Here is a tiny trained network, its code and every weight. The questions are about switching its units off for an input and a target symbol, where a switched-off unit gives its printed mean instead of its output.

import numpy as np


def w(rows, s, z=0):
    codes = np.array(rows[::2]) - 128.0
    scale = np.full(codes.shape[1], s)
    scale[-1] = z or s
    return codes * scale


def f(y):
    return np.maximum(y, 0)


def softmax(a):
    e = np.exp(a - a.max(-1, keepdims=True))
    return e / e.sum(-1, keepdims=True)


def log_softmax(a):
    a = a - a.max(-1, keepdims=True)
    return a - np.log(np.exp(a).sum(-1, keepdims=True))


def net(x, mask):
    ids = ['ΛΞΦΩβγζη'.index(c) for c in x.split()]
    T = len(ids)
    res = E[ids] + P[:T]
    q, k, v = (res @ M[0].T for M in (Q, K, V))
    z = softmax(np.where(np.tri(T) > 0, q @ k.T / 3**0.5, -1e9)) @ v
    res = res + np.where(mask[0], z, O[0][:, -1]) @ O[0][:, :-1]
    y = f(res @ A[0][:, :-1].T + A[0][:, -1])
    res = res + np.where(mask[1:9], y, B[0][:, -1]) @ B[0][:, :-1]
    return log_softmax(res[-1] @ U[:, :-1].T + U[:, -1])


Q, K, V, O, A, B = {}, {}, {}, {}, {}, {}
E = w([
[170,48,85,104,102,90,157,39],'Λ',
[102,83,98,156,95,183,157,109],'Ξ',
[169,168,108,206,97,139,159,82],'Φ',
[164,74,151,123,27,176,137,107],'Ω',
[99,126,85,181,134,73,166,150],'β',
[171,115,68,156,175,134,52,151],'γ',
[179,147,171,159,87,127,100,202],'ζ',
[104,55,124,130,184,124,249,202],'η',
],0.02)
P = w([
[62,133,173,137,176,160,38,7],'0',
[101,131,146,154,186,157,82,82],'1',
[157,116,142,116,148,121,106,76],'2',
[170,112,127,107,132,133,123,95],'3',
[150,149,112,141,127,148,154,130],'4',
[191,105,104,99,115,148,138,126],'5',
[166,170,104,174,127,155,178,167],'6',
],0.015)
Q[0] = w([
[216,145,147,84,91,164,123,193],'H0',
[189,49,48,234,82,151,134,151],'H0',
[193,90,129,133,174,135,254,204],'H0',
],0.0088)
K[0] = w([
[130,126,37,124,105,131,168,136],'H0',
[199,127,83,104,113,103,173,239],'H0',
[187,134,2,131,32,157,137,161],'H0',
],0.0082)
V[0] = w([
[111,177,58,143,161,40,2,178],'H0',
[58,24,87,117,118,38,139,200],'H0',
[138,142,6,76,187,158,154,45],'H0',
],0.0091)
O[0] = w([
[80,128,55,97,64,87,113,152,112],'H0',
[49,119,160,180,108,61,43,123,2],'H0',
[97,249,153,77,120,141,118,155,89],'H0',
],0.015,0.0072)
A[0] = w([
[144,110,143,173,192,129,101,92,70],'N0',
[145,156,119,164,4,157,104,51,175],'N1',
[139,96,65,152,94,121,169,120,106],'N2',
[115,123,140,82,126,161,90,130,67],'N3',
[147,119,131,160,105,123,84,102,204],'N4',
[156,157,114,125,190,139,119,110,212],'N5',
[132,183,168,105,142,143,94,165,46],'N6',
[151,135,146,212,159,104,56,68,2],'N7',
],0.015,0.0032)
B[0] = w([
[70,100,157,121,51,93,160,152,190],'N0',
[98,184,112,136,150,60,73,204,202],'N1',
[158,124,165,75,143,136,67,131,253],'N2',
[84,107,129,148,83,150,199,115,140],'N3',
[100,119,146,166,173,49,169,95,168],'N4',
[97,68,79,180,89,139,117,135,220],'N5',
[121,129,246,78,151,153,132,89,160],'N6',
[173,101,94,43,153,131,170,111,161],'N7',
],0.011,0.016)
U = w([
[142,193,169,117,148,125,93,79,172],'Λ',
[101,146,134,161,111,122,96,98,150],'Ξ',
[198,186,81,79,137,153,166,71,129],'Φ',
[137,118,93,149,2,104,124,101,1],'Ω',
[73,154,110,209,208,73,79,122,187],'β',
[130,195,119,50,73,99,120,181,90],'γ',
[169,105,141,138,154,107,24,149,173],'ζ',
[105,137,123,89,218,78,181,165,103],'η',
],0.0074,0.0052)

Each question gives the input, a string of symbols that net reads in full, and the target symbol t.
The units are the heads (3 rows each of Q, K, V and O) and the neurons (one row each of A and B). Each row of codes is followed by its name. A weight is (code - 128) times the scale printed after its matrix; where a second scale follows, it is the last column's (O, A, B and U).
mask holds one flag per unit, heads first, then neurons. A switched-off unit (its flag False) gives its mean, the last column of its rows in O or B, instead of its output. The means were averaged over made-up inputs and are rounded, as every weight is.
A unit's drop is (log p(t) with every unit on - log p(t) with that unit switched off) / (log p(t) with every unit on - log p(t) with every unit switched off).
The circuit of an input: a set's keep is (log p(t) with only the set's units on - log p(t) with every unit switched off) / (log p(t) with every unit on - log p(t) with every unit switched off). Starting from all 9 units, units are removed one at a time, each time the one whose removal leaves the highest keep (on an exact tie, the one counted first), for as long as the keep stays at least 0.8.
units of the circuit, in order: the units of the circuit, biggest drop first
k most important neurons: the k neurons with the biggest drops, biggest first
drop when u is switched off: that unit's drop, to one decimal
input Φ Φ Φ, target Φ: most important neuron	N0
input Λ ζ ζ η, target ζ: units of the circuit, in order	H0, N2
input γ Λ Φ Φ ζ, target Φ: 2 most important neurons	N1, N0
input Φ Φ Ω η ζ Λ ζ, target Λ: units of the circuit, in order	H0, N6
input ζ β Ξ Λ Φ Ω Ξ, target Ω: 4 most important neurons	N0, N5, N2, N1
input Φ ζ ζ γ η γ, target η: 2 most important neurons	N7, N4
input Ω Ω Ω Λ, target Ω: units of the circuit, in order	H0, N0, N5, N2
input Φ Λ Ω ζ Ω η ζ, target η: units of the circuit, in order	H0, N7, N4
input Φ ζ Λ ζ Ω, target ζ: 2 most important neurons	N1, N2
input Ξ γ Ω, target γ: units of the circuit, in order	H0, N1
input η β β Ξ Λ β Φ, target β: 3 most important neurons	N1, N2, N0
input β ζ ζ Λ, target ζ: units of the circuit, in order	N2, H0
input Ξ η Ξ, target η: units of the circuit, in order	N7, H0, N4
input Φ Λ η Ξ β Ξ, target β: 2 most important neurons	N2, N1
input γ γ ζ Λ ζ Φ η, target Φ: units of the circuit, in order	H0, N1
input Ξ γ Λ Λ η ζ, target η: 3 most important neurons	N7, N4, N2
input Ξ ζ ζ ζ γ Λ, target ζ: 3 most important neurons	N2, N0, N1
input γ Ω Ω ζ, target Ω: 4 most important neurons	N0, N1, N2, N6
input γ Λ ζ Φ, target ζ: units of the circuit, in order	N2, H0, N1
input ζ ζ Φ ζ ζ ζ η, target ζ: units of the circuit, in order	N2, H0
input Φ ζ Φ Ω Φ, target Ω: 2 most important neurons	N5, N0
input η ζ ζ ζ Ω, target ζ: units of the circuit, in order	H0, N2
input γ γ Λ, target γ: most important neuron	N1
input Λ ζ Λ Λ Φ η Λ, target η: 3 most important neurons	N7, N4, N0
input ζ Φ ζ γ Λ γ Ξ, target γ: drop when N1 is switched off	0.1
